Here is a tiny trained network, its code and every weight. The questions are about switching its units off for an input and a target symbol, where a switched-off unit gives its printed mean instead of its output.

import numpy as np


def w(rows, s, z=0):
    codes = np.array(rows[::2]) - 128.0
    scale = np.full(codes.shape[1], s)
    scale[-1] = z or s
    return codes * scale


def f(y):
    return y / 2 * (1 + np.tanh(0.7978845608 * (y + 0.044715 * y**3)))


def softmax(a):
    e = np.exp(a - a.max(-1, keepdims=True))
    return e / e.sum(-1, keepdims=True)


def log_softmax(a):
    a = a - a.max(-1, keepdims=True)
    return a - np.log(np.exp(a).sum(-1, keepdims=True))


def net(x, mask):
    ids = ['αβγδζηθλμξπστφψω'.index(c) for c in x.split()]
    T = len(ids)
    res = E[ids] + P[:T]
    r = res
    for j in range(2):
        rows = slice(2 * j, 2 * j + 2)
        q, k, v = (r @ M[0][rows].T for M in (Q, K, V))
        z = softmax(np.where(np.tri(T) > 0, q @ k.T / 2**0.5, -1e9)) @ v
        o = O[0][rows]
        res = res + np.where(mask[j], z, o[:, -1]) @ o[:, :-1]
    y = f(res @ A[0][:, :-1].T + A[0][:, -1])
    res = res + np.where(mask[2:26], y, B[0][:, -1]) @ B[0][:, :-1]
    return log_softmax(res[-1] @ U[:, :-1].T + U[:, -1])


Q, K, V, O, A, B = {}, {}, {}, {}, {}, {}
E = w([
[187,151,143,132,138,139,136,119,127],'α',
[91,129,123,108,152,141,90,139,144],'β',
[129,138,130,142,142,148,105,136,98],'γ',
[168,178,73,121,128,156,100,133,152],'δ',
[125,146,169,92,108,124,146,114,144],'ζ',
[143,139,124,138,175,142,104,140,141],'η',
[121,136,172,123,153,128,138,134,131],'θ',
[154,177,112,106,128,130,136,127,175],'λ',
[130,128,133,108,110,147,102,112,110],'μ',
[171,145,123,92,85,144,115,99,124],'ξ',
[120,159,92,94,108,146,94,124,151],'π',
[92,128,176,106,104,140,124,123,95],'σ',
[108,172,126,125,176,125,141,163,181],'τ',
[160,117,171,129,114,157,125,113,85],'φ',
[116,48,47,86,164,110,251,138,91],'ψ',
[128,192,74,133,79,172,93,135,82],'ω',
],0.029)
P = w([
[125,114,123,147,105,128,121,136,149],'0',
[146,133,173,125,85,165,98,176,155],'1',
[141,84,132,110,84,141,113,194,125],'2',
[103,37,69,199,91,62,155,120,130],'3',
[90,109,121,173,150,162,183,58,142],'4',
[126,84,133,40,154,189,118,155,107],'5',
[181,163,213,46,137,113,57,235,93],'6',
[71,151,133,102,186,251,245,61,101],'7',
[105,89,101,103,205,104,166,58,81],'8',
[131,212,199,26,174,105,79,204,50],'9',
[84,174,145,26,198,173,130,96,38],'10',
],0.017)
Q[0] = w([
[101,147,115,90,190,255,196,64,104],'head 0',
[104,67,51,192,134,31,161,37,145],'head 0',
[163,174,196,71,123,173,81,217,127],'head 1',
[140,83,129,228,31,16,109,188,167],'head 1',
],0.014)
K[0] = w([
[162,83,82,25,155,87,159,209,58],'head 0',
[167,187,217,110,102,118,20,201,149],'head 0',
[69,90,59,190,144,179,223,11,155],'head 1',
[113,182,211,220,92,181,49,58,207],'head 1',
],0.012)
V[0] = w([
[239,114,138,129,58,152,114,47,15],'head 0',
[32,97,160,21,33,85,104,85,138],'head 0',
[181,113,204,80,122,87,227,100,170],'head 1',
[211,173,60,84,61,124,151,109,248],'head 1',
],0.011)
O[0] = w([
[245,170,105,131,151,149,180,202,134,113],'head 0',
[125,143,166,53,74,8,83,194,162,210],'head 0',
[132,91,136,57,93,133,187,78,203,96],'head 1',
[166,145,98,46,137,144,153,68,89,253],'head 1',
],0.016,0.0052)
A[0] = w([
[160,88,120,255,134,170,124,109,153,126],'neuron 0',
[175,172,74,157,64,69,116,164,150,119],'neuron 1',
[141,100,93,180,114,199,179,109,126,116],'neuron 2',
[148,87,191,114,87,82,177,129,148,99],'neuron 3',
[129,51,63,133,70,109,165,157,121,149],'neuron 4',
[72,43,127,126,103,136,182,124,176,80],'neuron 5',
[91,149,70,142,109,156,89,108,162,92],'neuron 6',
[126,153,162,212,67,127,102,205,126,104],'neuron 7',
[174,160,100,115,182,64,156,148,97,126],'neuron 8',
[176,142,166,161,139,120,98,64,212,136],'neuron 9',
[136,123,166,105,243,143,151,124,130,93],'neuron 10',
[124,191,107,172,183,167,33,17,112,2],'neuron 11',
[157,149,122,188,146,87,99,158,60,39],'neuron 12',
[147,172,170,114,164,102,94,66,84,62],'neuron 13',
[131,188,156,89,155,142,97,180,179,78],'neuron 14',
[98,124,73,134,174,129,149,199,131,96],'neuron 15',
[130,123,65,163,184,104,194,89,77,88],'neuron 16',
[138,128,138,217,134,141,90,147,97,79],'neuron 17',
[125,165,166,71,162,147,101,32,79,86],'neuron 18',
[168,125,129,107,83,45,97,147,137,109],'neuron 19',
[162,142,125,81,118,182,144,139,113,95],'neuron 20',
[62,109,121,94,110,140,98,122,111,94],'neuron 21',
[75,123,157,128,143,71,105,155,155,54],'neuron 22',
[146,73,164,210,60,166,118,169,220,122],'neuron 23',
],0.0093,0.0081)
B[0] = w([
[117,137,146,48,163,135,171,158,129,171],'neuron 0',
[121,95,171,126,152,146,149,143,106,195],'neuron 1',
[133,145,149,126,165,113,78,166,178,182],'neuron 2',
[115,118,104,163,153,153,110,129,137,159],'neuron 3',
[100,152,142,129,97,167,97,131,126,143],'neuron 4',
[161,139,138,119,105,98,103,154,77,170],'neuron 5',
[134,138,161,93,125,127,147,103,132,152],'neuron 6',
[127,110,105,219,152,64,112,125,178,181],'neuron 7',
[113,120,159,118,87,148,115,140,96,206],'neuron 8',
[94,78,123,134,112,120,80,113,86,140],'neuron 9',
[139,131,93,153,83,112,100,88,113,162],'neuron 10',
[119,117,149,169,118,127,167,129,82,195],'neuron 11',
[119,152,132,105,80,113,153,89,173,163],'neuron 12',
[104,123,52,127,118,136,117,125,99,185],'neuron 13',
[143,113,134,150,132,107,167,89,98,201],'neuron 14',
[137,135,153,106,93,107,145,110,139,153],'neuron 15',
[108,108,132,138,87,157,82,130,125,170],'neuron 16',
[107,179,113,83,120,149,158,102,170,160],'neuron 17',
[139,121,108,161,160,63,156,169,161,250],'neuron 18',
[113,125,154,114,175,145,113,113,131,220],'neuron 19',
[129,122,120,173,120,135,110,92,133,191],'neuron 20',
[155,144,145,153,120,138,153,124,143,198],'neuron 21',
[155,124,85,139,139,173,115,78,107,164],'neuron 22',
[89,102,11,71,76,167,154,188,67,151],'neuron 23',
],0.011,0.02)
U = w([
[33,141,142,128,255,227,119,140,80,138],'α',
[92,98,154,33,194,139,76,63,212,200],'β',
[87,74,114,117,135,174,101,120,120,178],'γ',
[53,207,58,130,191,137,88,197,178,58],'δ',
[10,67,80,90,65,224,74,143,61,164],'ζ',
[129,116,228,159,176,103,80,200,140,213],'η',
[46,172,112,176,174,143,4,74,156,134],'θ',
[100,138,64,177,175,196,74,117,36,40],'λ',
[92,196,118,127,72,172,99,107,118,202],'μ',
[98,86,25,103,198,140,160,64,124,72],'ξ',
[157,164,79,139,228,212,43,117,167,133],'π',
[61,31,88,136,222,137,73,164,171,147],'σ',
[157,135,142,97,177,193,131,67,41,37],'τ',
[55,94,128,157,159,140,138,96,59,2],'φ',
[60,220,79,48,199,89,55,168,14,143],'ψ',
[130,111,65,134,161,174,147,208,98,48],'ω',
],0.0049)

Each question gives the input, a string of symbols that net reads in full, and the target symbol t.
The units are the heads (2 rows each of Q, K, V and O) and the neurons (one row each of A and B). Each row of codes is followed by its name. A weight is (code - 128) times the scale printed after its matrix; where a second scale follows, it is the last column's (O, A, B and U).
mask holds one flag per unit, heads first, then neurons. A switched-off unit (its flag False) gives its mean, the last column of its rows in O or B, instead of its output. The means were averaged over made-up inputs and are rounded, as every weight is.
A unit's drop is (log p(t) with every unit on - log p(t) with that unit switched off) / (log p(t) with every unit on - log p(t) with every unit switched off).
The circuit of an input: a set's keep is (log p(t) with only the set's units on - log p(t) with every unit switched off) / (log p(t) with every unit on - log p(t) with every unit switched off). Starting from the 12 units with the biggest drops (on a tie, the unit counted first), units are removed one at a time, each time the one whose removal leaves the highest keep (on an exact tie, the one counted first), for as long as the keep stays at least 0.8.
circuit, biggest first: the units of the circuit, biggest drop first
most important unit: the unit with the biggest drop
k most important neurons: the k neurons with the biggest drops, biggest first
which heads matter: for each layer, one digit per head in row order, 1 if its drop is at least 0.15 and else 0, layers parted by /
input μ β η η π ξ σ μ β μ μ, target θ: which heads matter -> 01
input μ π θ π π π π π β ψ ζ, target ζ: most important unit -> head 1
input η π π ζ β, target ψ: circuit, biggest first -> (head 1; head 0)
input λ π η, target ξ: circuit, biggest first -> (head 1; neuron 18)
input π μ π μ, target η: which heads matter -> 10
input α δ η ζ ζ π π, target β: which heads matter -> 01
input π π π α, target ψ: circuit, biggest first -> (head 1; head 0)
input μ θ π η π μ ζ π ω, target β: circuit, biggest first -> (head 1; head 0)
input ψ μ η, target ζ: circuit, biggest first -> (head 1; neuron 23; neuron 18)
input π ζ π θ τ η η, target φ: which heads matter -> 10
input π ξ λ α, target τ: circuit, biggest first -> (head 1; head 0; neuron 18)
input β π π, target θ: circuit, biggest first -> (head 1; head 0; neuron 7)
input η τ η ξ, target φ: 2 most important neurons -> (neuron 11; neuron 18)
input α π π η β π, target α: circuit, biggest first -> (head 0; head 1; neuron 0)
input η η ζ π ζ η π μ μ α, target η: circuit, biggest first -> (head 1)
input α π φ β λ π ζ π η η σ, target α: circuit, biggest first -> (head 0; head 1)
input φ π λ μ σ λ η, target σ: 2 most important neurons -> (neuron 7; neuron 23)
input β μ η, target θ: circuit, biggest first -> (head 0; head 1; neuron 7)
input δ σ α τ ξ, target π: circuit, biggest first -> (head 0; neuron 2)
input λ π π γ, target ψ: circuit, biggest first -> (head 1; head 0)
input π η ψ π ζ α π μ π α, target β: circuit, biggest first -> (head 1)
input ζ σ β α, target σ: 3 most important neurons -> (neuron 7; neuron 23; neuron 19)
input ζ ω λ μ, target μ: 2 most important neurons -> (neuron 12; neuron 17)
input μ β η π δ, target α: which heads matter -> 10
input γ π π π π η α ζ, target α: which heads matter -> 11
input φ μ η π, target η: which heads matter -> 10
input ξ ω π π α π ψ μ β, target ζ: most important neuron -> (neuron 18)
input π λ ψ, target ζ: 2 most important neurons -> (neuron 16; neuron 4)
